[-224 -378    5  -21  175  227  128  -30 -194   50  -19  174  -82  287
  -47   22  -32 -200   91 -410  -48 -125 -132  -54  191  299  580  579
  -41  -86 -252 -390  122  -45  218 -441  257   -4  255  420 -131] : Q
[-302  341 -145   15 -329 -137   39 -141  263 -126   88  228 -185   68
  -65  -76  130   63  -65  120  -80  204  183  -55  131   87   -1 -281
   55 -477 -114   72 -160   36  -40  100  -57  174  -84 -346   54] : L
[ 189   59  203 -118  380   23  142  208  282   21 -427   60 -224   -5
  235 -228  402   65 -319   -3 -224  -50   51 -324 -328  -80 -194 -341
   29  169   84  193 -522  153 -412   -9 -271  126  301 -264  -25] : Q
[  87  334  -50   62  121  450  290  -84  -88  -76  -72   53  115 -116
  167  345  -34   60   85  391  -65 -143  228  102  237  105  -42 -351
  214 -118   54 -142  -80  -96   10   -5  -84   17  -90   51  -75] : Q
[  39 -260   22 -201  159 -127  -42  105  -34  158  151 -181  126   16
   32  357 -423 -379   87  383  118  127 -185  176 -236 -132   25   83
  186  239  244 -176  181 -312   65   48  164 -100 -363  406 -207] : L
[-234 -167   74   19  107   78 -254   11 -176  208  274  453  126  -13
  -39   -6   27  215  127 -522   27 -735 -227 -272  482  -90  150  126
 -207  139  -86 -328  -99   63   91   20 -127 -313   75  274 -136] : H
[ 114 -137   60  -20   25 -128   50  -55   93  141 -141  148  -37   55
 -100  157  144  127  -63  -44  -48  162  -12 -136  -62 -269  229 -276
  258   41   50    1  -74  205  -87  -27 -242  199  244 -185  -99] : X
[ 162  253    1 -184  -21 -121  250 -471  124  146  245  619 -439   39
  231  368   -6  215 -142  183  200  169  109   50   57 -236  396 -661
  207 -232  194  230 -349 -416   51   84 -166  128 -485  164  -86] : M
[-106  195  365   35  224 -184 -176  -94   20  -26  351   88 -126  168
 -217 -171  248  217 -214  -31  304 -134 -278  -58   -3  -17  329 -194
  133  124   82   44  139  189   60  251  114  258 -149 -381   76] : X
[-110  288   46  124 -353  -60  -61 -159  207 -110  253  238  147    5
 -194  370   18   34  224  232   49  231  262  205  306  -93  365 -452
   79 -324  -64  -28  -25  137   59  196 -254  109 -258 -125  -52] : M
[  72  579  391  -97  382   60  243 -186  -63  -16  279   38  -46 -172
    7  335    1 -329  122  706 -119  587  322   43 -121  -81  282 -246
  -11   37  119 -303 -112 -241  131  113 -206 -266 -470   13  109] : K
[  12  326  148   38  320  343  323 -126 -198 -162  138 -220   72   85
  175  196 -172 -257  152  420  123  405  250  494 -135   84  277  -54
  201   51  112  -98  168 -215  230  128 -113 -287   40  227  -67] : D
[ 215  -98 -214    2 -277  306 -133   -8 -301  130   25    2  -68 -176
 -318 -156  -76  203  104   55  -31 -246 -239 -107  403  136 -370  272
   76  -69   -6  136   41  111   40 -475  526 -150  -86 -215   66] : L
[ -36 -113  184  -82  264  184   93  -23  172  238   89  221  -68  133
  130  -16  141 -149   62   55  171  240 -137  212  181  129  208 -151
  236 -110 -140 -168  -31 -103  198 -321  156  352   19  -99   70] : Q
[  25 -386  -29  224  163 -172  -58 -237  -55   11 -187  -31  187  141
   67   25  -60   12  333 -193 -240 -134   77 -199  -44  -75  331  335
 -259   86 -233 -153  304   16  142 -108 -229 -171  411  377  -48] : M
[  17  561  275   64   68  225  211 -111 -133  -43 -107   69    3 -392
  -20  -27  159 -428   97  644 -189  315  321 -131   31   -6    9   13
 -365   50  151  274 -119  -57  119  -64  -94 -535 -173 -170  190] : H
[-130  455  102   48  376  215   12   36 -153 -199  249  -36  145  220
  -14 -281  -39   84  -71 -449  107 -153 -170  -36   41  354   63 -123
 -134   76  -45 -206  -32 -107   20  160  -10  198  191  -41  -51] : D
[-186  -52   32  117 -371  192  -38   93   21  146  258   29  167  -27
 -177 -173   19   20   94  144   58 -149   18  115  514   90   66  344
  -52 -126  -77  -75   39  131  258  -26  185  -32 -112  -68   14] : X
[-223   23 -185 -225  -85   72  214   34  383 -209 -210  137 -121 -111
   64  283  122 -149 -247   11 -263  259  159   -3 -326   51  135 -228
  111 -341  -64 -183 -173  -86 -366  -77   -8  157  -24  284 -138] : A
[  69  226 -411 -152 -127   26  298 -260 -196 -118  -12   64 -316 -114
  -12  339   -5   96 -178  239  -44  303  234 -211  -83  -17   30 -132
  328 -275   65  -28 -102   82  -84   20  -78  129   26 -107  -17] : K
[ -60 -146  385 -216  231 -182   42 -283   36  103   88  366 -355   99
  -67  179   98  247 -238 -284  220 -124 -267 -259 -140 -374  431 -191
   29 -225  -46   64   35 -165   -1   -8  -35  209  -77   -5  -95] : H
[ -34   28  -69   28 -150 -151 -126  -96 -112  136 -186  356   19   38
   84   33  -58 -130   61 -144 -121  165  -99 -258  314  145  -43  119
 -207 -231 -203  155 -106   15   73 -346   56   95    9  -20  136] : U
[  45  220   80  105  255  129  120    7 -438 -245  -62 -200 -103  274
  176   -4 -193 -167 -246 -278  136 -125  -19   43 -118  242  100  334
  101  217 -102  182  -51   50  319  -59  175  -48  434   17 -209] : R
[  68  554 -295   32 -198  135  353   43   92 -199 -253   96 -387  -37
   80   24  247  105 -267  320 -338   -6  278 -266  -16  112 -231 -479
  223  -62   56  290 -499  266 -158 -128   48   38  -17 -587   71] : A
[  55  226 -109   93 -217   43  114  -45   51 -146 -182  191 -114   81
 -168   37  237  -37  -15  509 -176  185  382  149  336   24  156 -355
   33 -358   55   18 -217  123 -120  102  -65  -95 -298 -342 -110] : Q
[  -9  479  151  156  394  244  191 -286   98 -126  -62  151 -130 -160
  -57   48  148   79  -40   54 -108  216    8 -243 -207  -62   -5 -584
   51  -41  170  170   64   20  -81 -179 -123   83  121 -381  217] : U
[  72  470 -282   39 -145  467  429  -43  226 -191 -189 -188  -74 -219
  235  343  -26  247 -107  484 -256  200  327   33 -213  -62 -350 -478
  600 -111  -26  216 -131  181 -288  -46 -170  -39  119 -361  184] : U
[ -12  439  -77  -88  196  338  226 -111  103 -148  259  -74  -99 -293
  -43  468 -123   81 -168  280   59  -54 -148  -29 -214  -55 -286 -338
  307 -126   48 -158   33  -43 -117  122   40  221   61    2  -55] : K
[  84  458  481  282  899   72    3 -396   -8   99 -242  424   21   83
 -143  -14  281 -136  146  224  131  153   98 -139  301 -166  343 -589
   64  149  136   -1  -96   77  128  158 -357   -2  -29 -532  -33] : U
[ 109  -80 -160 -140  -12 -134   21  -62   96   55  154  146 -182  133
  214  -32  157  103   36  -38   -4  173   -2   41   16   86  219  -41
   30  -34  -95   14  -83  102  -37 -206   -4    8 -255  -56  100] : R
[-108  505 -445 -126 -323 -240  168 -120  142 -375   91  217 -415   55
   73  295  -47  335 -301 -133   -1 -238  199   -6 -400 -117  -47 -760
  296 -367   24  196 -294 -166 -118  392  -97  185   67 -166 -246] : D
[   9    9 -135 -127 -196  -81 -128  356   43  -34 -124 -361   27  186
  201 -110 -404   28  -10  191  -59   50  -57  183  -96  160 -246   22
  453  124  -86  178 -104   41  -68  116  211  -11  -54  -80    2] : D
[   6  468    3  -79 -197  316  167   64 -164 -335  -29   29 -113   71
  165   77  139  -45  -39  -39 -310  -61  210 -103   89  335  -57   51
  -12 -100 -206 -296 -293   67  -43 -222  -10 -278  -84   11  -78] : U
[  24  408  -10   93  270  185  193 -298   78  -22  120   47 -221 -138
  141  264 -225  210  112  138   66  -71  104  163 -176 -213 -105 -614
  289  -55  262  219 -140 -307  -81  133 -224 -113 -120  -71 -116] : E
[-102   -1  -61 -393 -220  -62  157  215  128  112  494  482 -312  175
  254   97  190   93 -219 -208  352   71  -58  211  231  149  386  399
  640  -38 -101 -290 -212  108   68   86   88  214 -266  199  -12] : K
[ -59 -110 -233   90 -161   22  -13  205  -65 -228 -355   23   22  129
   38 -391  230  -12   61  -83 -526 -587  162 -307  118   68   98  437
 -450  291 -122  -18   96  206 -104  -48   83 -369  254   59  -10] : K
[   4 -122 -604   31 -621   27    4  144   -5 -256 -192    1   43  388
  330  -56 -109  -47  121  118 -515 -186  388  126  201  286  -28  292
  -90  -13 -228 -107  -64  -17   38 -272  228 -288  -12  313   -3] : A
[ 175  259  -31  186  226  345   93  144 -341  -70 -332 -174 -138 -177
  -55 -451  133   66 -155   35 -182 -316  101 -308  206   40 -239   87
 -190  504  242  433 -156  290  -90  -69  103 -251  283 -433   62] : X
[ 186 -189  287  -86  415  -61   74  -86  180  -58 -144  132  -60   71
  206   52   15 -296 -106 -228 -146  361 -114  -65 -395   23  192  -40
 -203   -2  -94  -10 -120 -272 -311 -237 -191  -37  -43  371  -99] : K
[  88  370 -195    9  -75  184   89   89   68 -261 -164   31  -51  133
  151 -188  240   89   37  -80 -355   11  173 -126  145  345 -170  -26
  -45  -96 -207  -77 -227  286 -170 -248  -91   61  289 -279    2] : R
[ 121  554 -161 -101   -7  -80   99    1  -22 -156 -136   85 -452  373
  363  155 -124   54 -381  358  -30  -86  260   23  -42  165  -81 -452
  444  -29   25  312 -467 -229 -203  182   15  258 -181 -176  -36] : X
[-231 -264 -311 -112 -202 -250 -112  143  374  -98 -252  140   39  174
  229 -354  238 -157  163 -105 -528  101   88 -199 -132  120  234  222
 -393 -155 -275 -209   10  156 -195 -125 -134 -207  152   65   46] : E
[  -6  446 -253  140   94  293  143  214  -20 -198 -411 -226  -91  196
   75 -154  -20   26  -76  266 -296 -142  299  -12  169  225 -194 -428
  492  278  -22   64 -342  407  -72   46    1   63  188 -764 -109] : D
[-254 -236 -184 -233 -210 -275 -159   89  294  -45  -59   75  -61  310
  199   58  -22 -126  -22  216 -130  260   65   91   -9   16  119 -291
  -24  -92   54 -181   16 -240 -313  122   77  389 -258  115   17] : M
[  52 -223  114 -134 -134  -51  -41   81  -35   41  178  216 -115 -119
   28  215 -107  -77  -76  -34  228 -142 -274  128   34   22  -69  118
   36   42  -83  146  -48 -215  -11  -11  305  -50  -64  444   19] : M
[ -26 -163  101   56  115 -372 -177   -8  -84  -48  -72  131 -230  170
   62 -100  -62  -20 -283 -429  243 -308 -317 -178 -111 -105  -13    4
  -25  254 -107  456  -11   -7  114  129  154  105  373  -89 -119] : K
[ -56  -17   63   16   51  174  -31  165  -58  230 -207  111    0   45
  274 -285   61 -435   97  246 -239   -5   94 -127  256  232  -46  273
 -214  201   69  -24 -381  -41   13 -232   13 -302 -229  110   69] : U
[-123 -362 -355  -99 -174 -370 -173  -40 -165  132   40 -121   43  278
   21   -8 -360   30  180 -100  -26  -61 -217   48   62   13 -113   87
   93  -48  -60 -125  157  -99  158  -49  153  141  125   93 -210] : E
[-194 -152    0 -221  228  -44   45  271  246   85  -61  -45 -102  -89
  246   63   -1 -214 -158 -358 -194   30 -160  -25 -599 -109 -193 -331
 -205   25   34 -242 -369 -104 -162 -107 -111  125   92  138  -68] : R
[-137 -303 -363 -183 -610 -148 -252   75  -83   92  175  202  -49  -54
   36  254 -174 -104  152  122    2  215  -95  121  347  -88   43  328
  222 -209 -100 -136  214  285  246 -273  331   33 -206    2   20] : X
[ 251 -215  479  111  453   72   60  -19 -311  259  290 -439  124  -27
    8 -109 -412   13  183  -31  450   11 -277  302  -90 -137   17  158
  -59  371   67  414  215 -294  228   92   26  -13  202  275  126] : A
[ 440 -186   29  -83 -130  113   55  256 -103  -98 -119 -187  -63  227
   60  156  115  286 -312  554  -72  -93  250  158  141 -119 -267  -86
  639   31 -109 -219   24  159  -29   -7  193   76  -97 -266   33] : M
[ -53   85 -228  -49 -375  296  -36  263 -219  -90   15  -53  174  239
  128  144  128 -108   33  426 -268  -74  383  199  442  388    8 -119
  328 -282 -170 -669 -249  252  121 -169   47  -17 -306 -226 -113] : E
[  14  338   33  -75  -20  204   41  -96    9 -171  165 -161   33   18
   88 -170  -24   69   61   32  142  367  -54   -6   21  217    5   84
  260  -42 -140   32  307  115   -2  -42  -21  155   83 -282  282] : H
[-134 -354 -225 -136   32 -273 -239  124  -15  147 -156  -40  145  104
 -105 -307   35   23  126 -254 -275 -388 -226 -545 -178   52   -7  393
 -213  200   31 -394  160  165   40 -104   -1 -165  198  -27  -87] : U
[-116  675 -193   13  123  118  143 -260  -35 -210   84  266 -431  -17
  327  190   31   -8 -153  -25  -38  215  135 -119 -131   58 -159 -566
  416 -444   38  -69 -287 -148   40  -72 -173   50   28 -232 -110] : H
[ -56 -257  128  -85  346 -331 -125  -51  173  290  -53   18  -23  -91
  196  210  -65  -55   10  -66  168  351 -133  -94 -258 -359   10 -403
  310   46   14   15  103  -34   67   20 -326   87  133 -142   11] : K
[ 173  203  122  -82  267  199  211  -11 -207  -69   72 -402  -12 -112
   58  157 -223  -37 -207  335  -69   93   20  -51 -453  -48 -328 -413
  154  207  152  112 -120 -121   64 -105  113   34   67 -136   14] : L
[ -47  225  280   18  544 -100  112 -112   37   21   68 -106  233  -33
  310   41  -60 -610  454  397 -142  471  150  195 -357  -98   56 -297
 -550  115  115 -151   58 -478   80  141 -466 -284  121  251  -14] : R
[-102  478  116  163  350  359  244 -195   -4 -142 -263  290 -187  -81
  138 -105  204 -234  -54  372 -258 -140  126 -267  180  237  256 -143
 -357  114  141  323 -255 -113 -199  -52   60 -334 -220  -66   43] : K
[ -12   27   11 -140 -286 -197  227 -431 -180 -125  314  526 -410  103
  -65  320  -42   80 -191 -562  324  399  -50 -109   71   63  613  153
  280 -282 -249  146  -56 -120  113  -73  -30  172  115  357  -63] : D
[-409 -349 -300  -98   95 -278 -155  -56  172  -23 -141   56  110  -77
  -49  283 -155   -2  -31 -478 -144  -19 -257 -248 -343 -150 -153 -168
 -106 -243 -128 -237   61  123 -120  -73  -38  184  313   84 -219] : L
[ -48  246 -234  153   67 -314  -38 -136 -147 -129 -230  245 -254  170
    9  -62   72   67  -27   40 -183 -314   88 -336   73  108   42 -204
 -132  -51   10  194 -128  -63  140    1  187 -150  -47 -142  -13] : Q
[   1 -438 -136   65 -547  124  -19  123 -342  111   60   67  219  221
  -46   81 -101    3  275  -75   78 -276   48  142  671  156  262  727
   91   24 -222 -165  214  122  311 -200  228  -51  160  335  -79] : H
[  68  169 -141  173 -131  203  167  -94  -57  -98   66 -116 -244  137
 -120  -31   11  612 -306  261  127 -277  118  128  158 -181 -150 -388
  500  -49  217  332   55   93   53  155  280  228  104 -501   40] : A
[ 119   38 -241  135 -158  216  264 -243  -44 -134 -254   25  -29   94
  -48  -80  -35   13  -33  286 -119  126  185  -37  121  207   63  178
  -95 -212  102  246   18 -129 -107  -64  150   25   33  166   17] : L
[ 154  463  322  140  522  372   16 -138 -212  -21  198  140    9  -93
 -207  192   55   65  100  217    0 -216  -30  -10  215  -40   59 -217
  106  110  182 -371  -90  133  136    4  -49 -226 -227 -233 -148] : L
[  85  -87 -211 -287 -133 -328 -188   16 -175  215 -154  252  -66  103
   29   35 -170  208  -74   23   39 -403 -181 -391  220   29  -30  -20
   40    6  126   22 -256 -177  -54  148  174  102 -311  142 -138] : A
[ 132  583 -146   72  324  380  179  -61 -148  -99   50 -181 -124 -192
   96    0 -134   94   66  207   30 -131  -29  -92  -46  132 -256 -110
  427  267    5  282    8  123  -27  -59  107  -78   48 -313  217] : Q
[   3  -16 -162  -28   84 -111   95 -201  132   25  178 -213  -72 -144
   60  -12 -421  103  -37 -130  212  464 -190   90 -315 -121  105  102
  420  112  -53  466  286  -72  -32  145  -27   86  467    9   12] : R
[-212  289  152 -150  -32  173  204  144  201  -20  210  183 -176  -32
   40  -15  160  -66  -91 -341  -75  -41   90 -147  -95  250  180   72
   39 -288 -274 -328 -484   12   50 -115 -165  -16  -25   64  -59] : M
[  59 -165 -264 -109   26 -216 -134  -34  249  178 -145  338   19   49
  171   19  106  230  218   11 -224  -84  -48 -211  279 -193  -46 -274
   19  -18  -19 -169  -77  122 -295   31 -317   84   -2  -21  -63] : H
[-122  -36  364 -140  337 -171  -68  -35  -25  129  169  156  -72  -18
 -103  357 -139 -145 -111  -14  308   65 -207   31 -163 -249   52 -587
  260  262  347 -301  -95 -342   99  256   44  107 -366   52 -154] : Q
[   7 -107  -52   55  -29  104 -219   -8   13   82  305  104  371 -177
  -68  135  -71   76  324  -70   60 -358 -212  -11  283 -158  -21  216
 -184  102   39 -386  289   64   95  175 -157 -211   63  478 -127] : H
[ 102  105  357 -131  188 -116   32 -213 -287    3  279  152 -285  -94
 -202  -77   39   -3 -316 -148  367  173 -115  -51 -168 -119  190  162
  -23  -41  138  222  -75 -182   99  102  103 -158 -191  -31  -64] : U
[ -17 -110   14 -143  -47  -65 -181  244  180   12  295  -48  281    5
   11  224 -129 -120  188  431 -102  -40  -45  152   40  -18  128    7
  313   38 -151 -596  122   85   99  215   51  -95 -225  177  -87] : E
[ -87  311 -247  -54  -47   64  284 -127  317 -448 -351 -141  -37   55
   36   97   -2 -121 -156  -80 -309  367  254 -228 -555  166   20 -381
 -131 -365 -260  168 -159   38 -228  -84 -157  157  265 -152   37] : E
[-427 -369 -312  -22 -301  -62  117 -180  178  -27   67  417  -63  160
  -44   40  177    6  102 -628  -76  123  114 -123  290  156  486  254
 -521 -366 -201 -295   12  -10  -14 -225  -90  112   67  282  -21] : Q
[-176  -83 -118 -210 -381  -93  105  -32  125  -71  168 -256   34  -19
  -52  196 -256 -115  -89  270  -35  346  134  114 -328   -5  276  195
  219  -95 -219   18  210  -36  133   31  172   69  -21   80  131] : E
[  33   77 -178  115 -312  252  155  -10  280 -176   40   26  205  -48
  -71  159  287    2   -6  406 -243  316  326  145   59    1   71   17
  232 -252  -54 -350   78  420  -59  -38 -146   51  -54 -190   45] : M
[ 135  371  145  130   -2  288 -158   43 -475  -45   44  325   70  -12
    0   12 -157   28  145 -121   80 -394 -201  -38  538  297 -102   81
   33   34    1   90 -121  -18   22  -92  141 -306 -230  244  116] : H
[-194 -356   34  -89 -165 -465  -45 -113  229  166 -157   35 -176  -34
 -215 -144  -19  127 -173 -199  -93  166 -214 -315 -345 -133  277  242
 -139  -73   27  290  148  -36  -47 -101  130  -27  110  -51    0] : X
[-118 -253 -421 -118 -640 -263 -172  -65 -174 -140 -170  312  -45  321
   64   46 -102   87   36 -271 -132 -106  189 -109  393  359  272  258
   -2 -330 -272  -44 -136  -45  -72  -80  102   18   -5  296 -155] : K
[ 232  218   -1  -17   22  -76  100  -86 -181  -29 -243   86 -220    2
 -132   29  104  301 -133  285 -260 -124   86 -130  -49 -123   18 -204
  200   40   71  314 -115  115 -145  -92   69 -206  -18 -207   11] : M
